Rows and whether each has a hidden trait (one of two labels; each part has its own)
In the rows, 100 means zero.
[ 74 146 100 127 115 133 105 110  68 142 104 109 106  82 139  94 138 126
  53  93 103  65]
P
[ 76 145  81 115 107 127  80 120  80 150  84  96  96 104 111  66 139 150
  61  97 109  86]
P
[108 150 127 123 117  93 114  86 108  39 131 102  89 109 147 122 116  68
  87  85 106  65]
F
[129 124 119 110 108  61  88  78 129  28 125  92  74 126  98 125  88  66
 109  90 110  89]
F
[109 101  70 119  97  48  35  91 118 139  85 102  67 103  66  73  99 155
 105 114 139  99]
F
[125  90 102  83  90  65  72  85 134  34 102  73  69 143  65  98  80  81
 121  99 106 123]
F
[ 71 132 107 115 111 140 136 114  72 127 107 111 116  78 146 106 126 104
  68  88  93  72]
P
[124  88 112  91  97  68  93  78 130  21 111  88  82 125  83 117  76  56
 123  99 101 114]
F
[ 94 124  72 111  93  86  50 109 103 136  77  88  74 118  75  57 111 151
  87 104 121 109]
F
[ 85 137 109 130 124 113 121  99  74  98 127 121 109  72 159 126 123  94
  72  91 108  57]
F
[ 75 172 110 128 116 136 108 112  74  97 111  97 102 106 154  91 142 106
  58  82  99  53]
P
